Below is a small trained network, with its code and all its weights. Each question gives an input and a class and asks what happens when units are switched off, that is, made to give their printed mean instead of their output.

import numpy as np


def w(rows, s, z=0):
    codes = np.array(rows[::2]) - 128.0
    scale = np.full(codes.shape[1], s)
    scale[-1] = z or s
    return codes * scale


def norm(h):
    return h / np.sqrt((h * h).mean(-1, keepdims=True) + 1e-5)


def f(y):
    return np.maximum(y, 0)


def log_softmax(a):
    a = a - a.max(-1, keepdims=True)
    return a - np.log(np.exp(a).sum(-1, keepdims=True))


def net(x, mask):
    res = np.array(x, float).reshape(1, 3) / 4 @ E
    u = 0
    for l in range(4):
        y = f(norm(res) @ A[l][:, :-1].T + A[l][:, -1])
        res = res + np.where(mask[u : u + 3], y, B[l][:, -1]) @ B[l][:, :-1]
        u += 3
    return log_softmax(norm(res)[-1] @ U[:, :-1].T + U[:, -1])


A, B = {}, {}
E = w([
[236,206,206,35,228],'x0',
[97,2,105,5,5],'x1',
[134,71,14,246,206],'x2',
],0.0073)
A[0] = w([
[180,11,24,42,180,2],'L0N1',
[98,231,195,164,77,77],'L0N2',
[72,153,119,204,26,205],'L0N3',
],0.012,0.0067)
B[0] = w([
[130,107,253,109,159,188],'L0N1',
[131,172,161,164,129,192],'L0N2',
[69,148,115,163,139,255],'L0N3',
],0.022,0.0087)
A[1] = w([
[195,91,132,35,40,109],'L1N1',
[122,4,98,121,92,52],'L1N2',
[40,124,70,59,42,3],'L1N3',
],0.026,0.0045)
B[1] = w([
[240,99,16,255,67,215],'L1N1',
[48,220,118,31,177,179],'L1N2',
[233,126,210,98,178,254],'L1N3',
],0.019,0.0083)
A[2] = w([
[244,160,150,70,122,37],'L2N1',
[254,128,66,68,212,11],'L2N2',
[108,140,216,142,56,144],'L2N3',
],0.023,0.0011)
B[2] = w([
[222,153,149,151,28,249],'L2N1',
[4,125,175,79,162,241],'L2N2',
[95,40,145,17,188,195],'L2N3',
],0.017,0.014)
A[3] = w([
[26,147,59,142,94,5],'L3N1',
[150,62,21,176,214,155],'L3N2',
[4,172,117,63,141,111],'L3N3',
],0.022,0.0022)
B[3] = w([
[222,179,218,10,44,185],'L3N1',
[233,30,49,198,70,172],'L3N2',
[42,48,35,133,243,250],'L3N3',
],0.012,0.015)
U = w([
[49,140,120,126,190,202],'0',
[186,159,248,76,97,2],'1',
[207,87,58,200,95,125],'2',
],0.016,0.0012)

Each question gives the input, the list of numbers given to net, and the class t.
The units are the neurons (one row each of A and B). Each row of codes is followed by its name. A weight is (code - 128) times the scale printed after its matrix; where a second scale follows, it is the last column's (A, B and U).
mask holds one flag per neuron, layer by layer. A switched-off neuron (its flag False) gives its mean, the last column of its row in B, instead of its output. The means were averaged over made-up inputs and are rounded, as every weight is.
A unit's drop is (log p(t) with every unit on - log p(t) with that unit switched off) / (log p(t) with every unit on - log p(t) with every unit switched off).
The circuit of an input: a set's keep is (log p(t) with only the set's units on - log p(t) with every unit switched off) / (log p(t) with every unit on - log p(t) with every unit switched off). Starting from all 12 units, units are removed one at a time, each time the one whose removal leaves the highest keep (on an exact tie, the one counted first), for as long as the keep stays at least 0.8.
units of the circuit, in order: the units of the circuit, biggest drop first
most important unit: the unit with the biggest drop
k most important neurons: the k neurons with the biggest drops, biggest first
drop of u: that unit's drop, to one decimal
input [2,8,-2], class 2: 2 most important neurons : [L1N1 L0N3]
input [-8,-3,3], class 2: most important unit : L2N2
input [0,0,-5], class 0: 4 most important neurons : [L1N3 L0N2 L1N1 L2N1]
input [8,6,-1], class 2: units of the circuit, in order : [L1N1 L0N3]
input [2,2,-4], class 2: units of the circuit, in order : [L0N3 L1N1]
input [6,0,6], class 0: 4 most important neurons : [L2N2 L1N3 L0N2 L3N1]
input [-2,-2,-1], class 0: 2 most important neurons : [L1N1 L2N1]
input [0,-6,0], class 0: 4 most important neurons : [L1N1 L1N3 L2N1 L0N2]
input [5,-8,3], class 0: 2 most important neurons : [L1N3 L2N2]
input [3,-5,3], class 0: 2 most important neurons : [L0N3 L1N3]
input [3,7,8], class 1: 3 most important neurons : [L0N1 L0N3 L3N3]
input [-2,-1,5], class 2: 3 most important neurons : [L2N2 L3N2 L2N1]
input [-8,2,8], class 0: 2 most important neurons : [L1N2 L1N1]
input [2,6,-6], class 2: units of the circuit, in order : [L1N1]
input [4,2,-8], class 2: drop of L0N3 : 0.5
input [-3,8,8], class 0: drop of L3N3 : 0.1
input [8,4,-8], class 2: drop of L1N1 : 0.7
